Look-ups in named tables: a row name and a column name give one cell, copied from the table.

non
         mus  gafe
sov      777   419
zelu     783   416
momon    116   429
lepuse   748   439
kosolok  425   543

sov, mus -> 777
kosolok, gafe -> 543
momon, mus -> 116
lepuse, gafe -> 439
kosolok, mus -> 425
zelu, gafe -> 416
sov, gafe -> 419
lepuse, mus -> 748
momon, gafe -> 429
zelu, mus -> 783

Table lisob
	gar	noba	fusepon	nepave
nel	49	80	78	56
ponidaz	59	100	53	71
zed	61	88	32	45
boli	86	32	54	83
kefane	48	213	51	32

boli, fusepon: 54
zed, fusepon: 32
boli, nepave: 83
ponidaz, fusepon: 53
kefane, noba: 213
zed, nepave: 45
ponidaz, nepave: 71
boli, gar: 86
ponidaz, gar: 59
nel, nepave: 56
nel, fusepon: 78
nel, noba: 80
zed, gar: 61

Table ziga
,lof,mulonif,tulibep,sorera,pob,lizulat
lepo,81033,54096,68221,22743,73268,63172
labu,62040,40591,61745,15810,70105,75048
sis,39437,47234,72740,85828,74454,69016
fek,36950,43781,51486,13870,57510,77631
tevu,45718,92558,55013,63737,78533,56102
pitufel,45781,44352,62791,35564,29481,14705
mebefaf,68854,58302,34009,81289,22141,59797
zipate,23960,57737,49421,17194,37303,64142
tevure,70812,58040,38598,82639,21737,60512
beb,59553,39905,61016,15412,69720,75646
suvafon,38241,86358,55470,68884,80689,59350
ligevus,70031,43488,72795,88172,36560,64379
raribov,73920,54191,53526,85547,23529,61785

What is the mulonif of fek in ziga?
43781
What is the lof of tevu in ziga?
45718
What is the lof of mebefaf in ziga?
68854
What is the sorera of zipate in ziga?
17194
What is the lizulat of beb in ziga?
75646
What is the lizulat of mebefaf in ziga?
59797
What is the sorera of sis in ziga?
85828
What is the lizulat of sis in ziga?
69016
What is the lizulat of pitufel in ziga?
14705
What is the pob of labu in ziga?
70105
What is the pob of ligevus in ziga?
36560
What is the sorera of suvafon in ziga?
68884
What is the tulibep of tevure in ziga?
38598
What is the mulonif of labu in ziga?
40591
What is the mulonif of tevure in ziga?
58040
What is the lizulat of tevu in ziga?
56102

sada =
	besi	nasu	sulu	lim	mesebem	soluri	dibid	vaderu
sir	3.7	6.6	1.2	3.7	1.8	3.9	5.2	1.9
kofa	2.5	6.3	2.6	3.3	1.9	4.0	3.5	6.6
busolov	5.9	6.3	1.9	5.7	3.4	5.2	2.9	4.3
bemo	5.8	3.4	1.6	2.1	4.6	1.3	6.2	5.3
zevop	7.0	6.5	3.5	8.0	4.4	7.1	6.7	1.5
ged	5.4	2.2	4.8	2.5	6.2	2.1	5.0	2.4
lemafer	2.9	3.6	5.6	2.9	4.6	3.5	7.1	6.3
vama	2.2	3.4	9.5	5.2	5.9	6.2	8.0	5.8
num	9.4	3.5	6.3	8.4	8.0	6.9	7.3	4.6
kal	4.7	6.9	5.1	7.7	3.7	7.9	8.0	6.5
rarar	5.6	4.6	4.9	5.7	5.2	5.4	4.3	7.1
lozon	5.9	4.3	5.1	5.7	5.5	5.4	3.7	2.2
derudaz	9.1	2.5	4.9	6.2	7.8	4.6	5.6	6.8
samo	2.8	5.4	4.6	4.1	3.3	4.8	3.0	6.1

What is the besi of lozon in sada?
5.9
What is the nasu of kofa in sada?
6.3
What is the besi of zevop in sada?
7.0
What is the dibid of samo in sada?
3.0
What is the dibid of lemafer in sada?
7.1
What is the lim of samo in sada?
4.1
What is the sulu of sir in sada?
1.2
What is the sulu of num in sada?
6.3
What is the besi of kal in sada?
4.7
Row with the largest nasu: kal

